Below are the code and all the weights of a small trained network. Each question names an input and a class and asks about switching units off, where a switched-off unit gives its printed mean instead of its output.

import numpy as np


def w(rows, s, z=0):
    codes = np.array(rows[::2]) - 128.0
    scale = np.full(codes.shape[1], s)
    scale[-1] = z or s
    return codes * scale


def f(y):
    return np.maximum(y, 0)


def log_softmax(a):
    a = a - a.max(-1, keepdims=True)
    return a - np.log(np.exp(a).sum(-1, keepdims=True))


def net(x, mask):
    res = np.array(x, float).reshape(1, 4) / 4 @ E
    y = f(res @ A[0][:, :-1].T + A[0][:, -1])
    res = res + np.where(mask, y, B[0][:, -1]) @ B[0][:, :-1]
    return log_softmax(res[-1] @ U[:, :-1].T + U[:, -1])


A, B = {}, {}
E = w([
[128,2,120,192,190,92,50,149],'x0',
[62,59,198,163,88,176,197,136],'x1',
[231,120,233,126,62,131,63,49],'x2',
[178,167,133,238,64,70,139,185],'x3',
],0.0096)
A[0] = w([
[120,11,129,169,167,84,46,134,93],'N0',
[137,122,155,143,85,138,71,70,89],'N1',
[59,147,51,169,158,155,148,184,64],'N2',
[128,176,121,103,77,173,149,150,128],'N3',
[125,207,137,116,104,152,130,107,103],'N4',
[154,126,163,112,107,132,104,134,253],'N5',
[156,78,135,99,71,126,125,114,74],'N6',
[204,119,171,136,131,104,166,113,79],'N7',
[171,153,125,128,117,162,76,90,70],'N8',
[134,115,128,210,90,155,168,139,116],'N9',
[148,94,178,140,98,115,125,83,118],'N10',
[184,171,108,90,191,80,50,142,147],'N11',
[102,42,220,149,115,209,199,156,137],'N12',
[158,143,213,123,134,151,81,96,83],'N13',
[111,86,124,34,111,143,69,131,79],'N14',
[140,173,142,82,90,136,193,109,55],'N15',
[116,166,128,100,101,140,152,103,102],'N16',
[101,129,170,69,177,170,88,114,74],'N17',
[150,157,133,219,37,23,127,170,84],'N18',
[100,73,111,92,158,194,136,1,117],'N19',
],0.013,0.012)
B[0] = w([
[138,99,248,205,128,149,209,57,249],'N0',
[68,93,128,39,123,91,152,155,186],'N1',
[73,73,156,57,194,36,139,188,201],'N2',
[155,88,161,158,123,169,162,104,188],'N3',
[112,88,171,169,119,114,162,73,181],'N4',
[93,71,44,152,195,177,169,158,241],'N5',
[127,125,151,101,112,86,129,144,154],'N6',
[109,168,139,94,133,122,146,176,168],'N7',
[101,144,127,135,99,61,133,179,164],'N8',
[154,166,121,120,139,152,83,129,185],'N9',
[107,107,101,66,104,96,152,157,194],'N10',
[165,130,39,155,24,53,110,100,217],'N11',
[163,150,21,170,22,36,91,113,245],'N12',
[127,102,160,95,164,88,185,205,193],'N13',
[113,179,158,102,151,144,59,122,169],'N14',
[126,131,195,138,122,111,165,81,176],'N15',
[160,130,179,165,135,114,138,86,166],'N16',
[132,166,155,137,152,139,94,157,171],'N17',
[163,215,155,150,187,204,78,168,240],'N18',
[167,181,151,136,166,205,57,173,217],'N19',
],0.011,0.015)
U = w([
[68,92,138,51,153,84,170,222,107],'0',
[139,114,212,161,119,150,185,10,103],'1',
[153,208,151,115,154,192,13,159,98],'2',
[156,149,39,125,48,70,80,75,97],'3',
[107,66,5,137,158,207,160,113,252],'4',
],0.013)

Each question gives the input, the list of numbers given to net, and the class t.
The units are the neurons (one row each of A and B). Each row of codes is followed by its name. A weight is (code - 128) times the scale printed after its matrix; where a second scale follows, it is the last column's (A, B and U).
mask holds one flag per neuron, in row order. A switched-off neuron (its flag False) gives its mean, the last column of its row in B, instead of its output. The means were averaged over made-up inputs and are rounded, as every weight is.
A unit's drop is (log p(t) with every unit on - log p(t) with that unit switched off) / (log p(t) with every unit on - log p(t) with every unit switched off).
The circuit of an input: a set's keep is (log p(t) with only the set's units on - log p(t) with every unit switched off) / (log p(t) with every unit on - log p(t) with every unit switched off). Starting from the 12 units with the biggest drops (on a tie, the unit counted first), units are removed one at a time, each time the one whose removal leaves the highest keep (on an exact tie, the one counted first), for as long as the keep stays at least 0.8.
circuit, biggest first: the units of the circuit, biggest drop first
unit that matters most: the unit with the biggest drop
k most important neurons: the k neurons with the biggest drops, biggest first
drop of u: that unit's drop, to one decimal
input [-5,7,1,-7], class 2: unit that matters most -> N19
input [-7,5,-3,8], class 2: 2 most important neurons -> (N18; N0)
input [-2,4,5,-2], class 0: 2 most important neurons -> (N11; N13)
input [-3,-7,8,-2], class 0: 2 most important neurons -> (N13; N12)
input [0,7,0,-8], class 2: 2 most important neurons -> (N19; N11)
input [3,1,7,8], class 2: 2 most important neurons -> (N18; N2)
input [6,5,6,-4], class 0: 2 most important neurons -> (N10; N13)
input [-3,-7,2,8], class 2: 2 most important neurons -> (N18; N12)
input [7,-5,-1,3], class 1: 2 most important neurons -> (N0; N12)
input [-6,-7,-4,-4], class 3: 3 most important neurons -> (N0; N11; N18)
input [-7,-8,-7,1], class 3: 2 most important neurons -> (N11; N0)
input [-6,4,4,-8], class 2: 2 most important neurons -> (N19; N0)
input [7,4,-3,-7], class 1: 3 most important neurons -> (N0; N18; N9)
input [0,7,5,-7], class 2: 4 most important neurons -> (N19; N11; N17; N14)
input [-7,-8,3,8], class 2: 4 most important neurons -> (N18; N0; N12; N7)
input [-4,-8,-7,2], class 3: circuit, biggest first -> (N11)
input [-5,-1,1,4], class 1: 2 most important neurons -> (N19; N4)
input [-4,6,3,-1], class 3: drop of N0 -> 0.5
input [-1,-1,-1,-1], class 4: drop of N18 -> 0.1
input [-5,5,-3,7], class 2: drop of N18 -> 0.7
input [-5,8,8,2], class 0: drop of N11 -> 0.2
